Below is a small trained network, with its code and all its weights. Each question gives an input and a class and asks what happens when units are switched off, that is, made to give their printed mean instead of their output.

import numpy as np


def w(rows, s, z=0):
    codes = np.array(rows[::2]) - 128.0
    scale = np.full(codes.shape[1], s)
    scale[-1] = z or s
    return codes * scale


def f(y):
    return y / 2 * (1 + np.tanh(0.7978845608 * (y + 0.044715 * y**3)))


def log_softmax(a):
    a = a - a.max(-1, keepdims=True)
    return a - np.log(np.exp(a).sum(-1, keepdims=True))


def net(x, mask):
    res = np.array(x, float).reshape(1, 7) / 4 @ E
    y = f(res @ A[0][:, :-1].T + A[0][:, -1])
    res = res + np.where(mask, y, B[0][:, -1]) @ B[0][:, :-1]
    return log_softmax(res[-1] @ U[:, :-1].T + U[:, -1])


A, B = {}, {}
E = w([
[194,107,123,181,56,141,213,112,146],'x0',
[123,160,197,108,227,103,61,126,144],'x1',
[99,208,121,214,159,29,96,91,213],'x2',
[151,154,72,242,119,155,157,148,79],'x3',
[135,116,89,159,155,144,88,254,131],'x4',
[85,144,248,111,168,238,172,143,96],'x5',
[35,202,94,138,33,129,107,144,185],'x6',
],0.011)
A[0] = w([
[127,95,77,220,81,141,177,164,94,171],'neuron 1',
[147,65,143,112,203,148,101,192,85,34],'neuron 2',
[139,163,77,207,106,161,166,167,120,70],'neuron 3',
[108,109,7,101,63,114,131,92,154,131],'neuron 4',
[94,94,160,109,131,143,116,60,135,252],'neuron 5',
[226,118,111,203,159,110,125,125,154,62],'neuron 6',
[75,192,149,165,154,137,102,55,172,170],'neuron 7',
[147,99,129,171,135,75,138,81,123,112],'neuron 8',
[165,67,108,140,132,81,112,90,145,223],'neuron 9',
[74,119,117,76,114,107,114,244,152,191],'neuron 10',
],0.011,0.0012)
B[0] = w([
[132,138,107,191,33,170,138,136,84,253],'neuron 1',
[165,130,73,88,225,155,114,181,64,236],'neuron 2',
[110,88,151,252,110,159,103,163,111,232],'neuron 3',
[122,92,77,103,54,109,100,59,111,246],'neuron 4',
[125,132,198,87,138,90,187,77,100,192],'neuron 5',
[204,198,123,159,151,188,161,148,179,212],'neuron 6',
[56,169,151,172,189,1,174,129,104,240],'neuron 7',
[149,175,97,137,132,134,146,95,174,183],'neuron 8',
[215,122,99,89,127,100,131,132,166,192],'neuron 9',
[48,129,131,122,155,205,54,122,163,214],'neuron 10',
],0.0092,0.013)
U = w([
[33,142,121,112,141,175,42,206,209,192],'0',
[63,177,142,165,169,4,152,125,131,224],'1',
[128,95,99,252,62,171,151,190,65,159],'2',
[135,66,50,91,48,52,109,76,137,3],'3',
[145,39,254,50,157,199,232,76,66,108],'4',
[213,156,95,169,169,122,153,134,220,41],'5',
[140,77,94,74,227,159,102,248,37,110],'6',
],0.0095,0.0015)

Each question gives the input, the list of numbers given to net, and the class t.
The units are the neurons (one row each of A and B). Each row of codes is followed by its name. A weight is (code - 128) times the scale printed after its matrix; where a second scale follows, it is the last column's (A, B and U).
mask holds one flag per neuron, in row order. A switched-off neuron (its flag False) gives its mean, the last column of its row in B, instead of its output. The means were averaged over made-up inputs and are rounded, as every weight is.
A unit's drop is (log p(t) with every unit on - log p(t) with that unit switched off) / (log p(t) with every unit on - log p(t) with every unit switched off).
The circuit of an input: a set's keep is (log p(t) with only the set's units on - log p(t) with every unit switched off) / (log p(t) with every unit on - log p(t) with every unit switched off). Starting from all 10 units, units are removed one at a time, each time the one whose removal leaves the highest keep (on an exact tie, the one counted first), for as long as the keep stays at least 0.8.
units of the circuit, in order: the units of the circuit, biggest drop first
k most important neurons: the k neurons with the biggest drops, biggest first
drop when u is switched off: that unit's drop, to one decimal
input [8,4,8,-1,-8,8,-3], class 1: most important neuron => [neuron 7]
input [4,-7,5,0,-5,-5,-6], class 5: 2 most important neurons => [neuron 6; neuron 8]
input [8,-5,-3,-8,5,-2,6], class 3: 2 most important neurons => [neuron 4; neuron 6]
input [-2,-2,-2,3,-6,3,7], class 1: units of the circuit, in order => [neuron 7; neuron 1]
input [-7,-2,3,5,8,1,3], class 0: 2 most important neurons => [neuron 10; neuron 4]
input [1,2,-1,7,-2,-7,-6], class 5: 2 most important neurons => [neuron 6; neuron 9]
input [-7,-1,5,1,-7,-5,-7], class 5: 3 most important neurons => [neuron 9; neuron 6; neuron 8]
input [6,-5,-4,-4,4,8,-7], class 6: drop when neuron 2 is switched off => 1.1
input [-1,-3,2,5,-6,2,-6], class 5: drop when neuron 3 is switched off => 0.1
input [-6,-8,5,-1,0,-2,-6], class 5: drop when neuron 6 is switched off => 0.3
input [-6,7,5,-1,5,5,7], class 1: drop when neuron 7 is switched off => 3.4
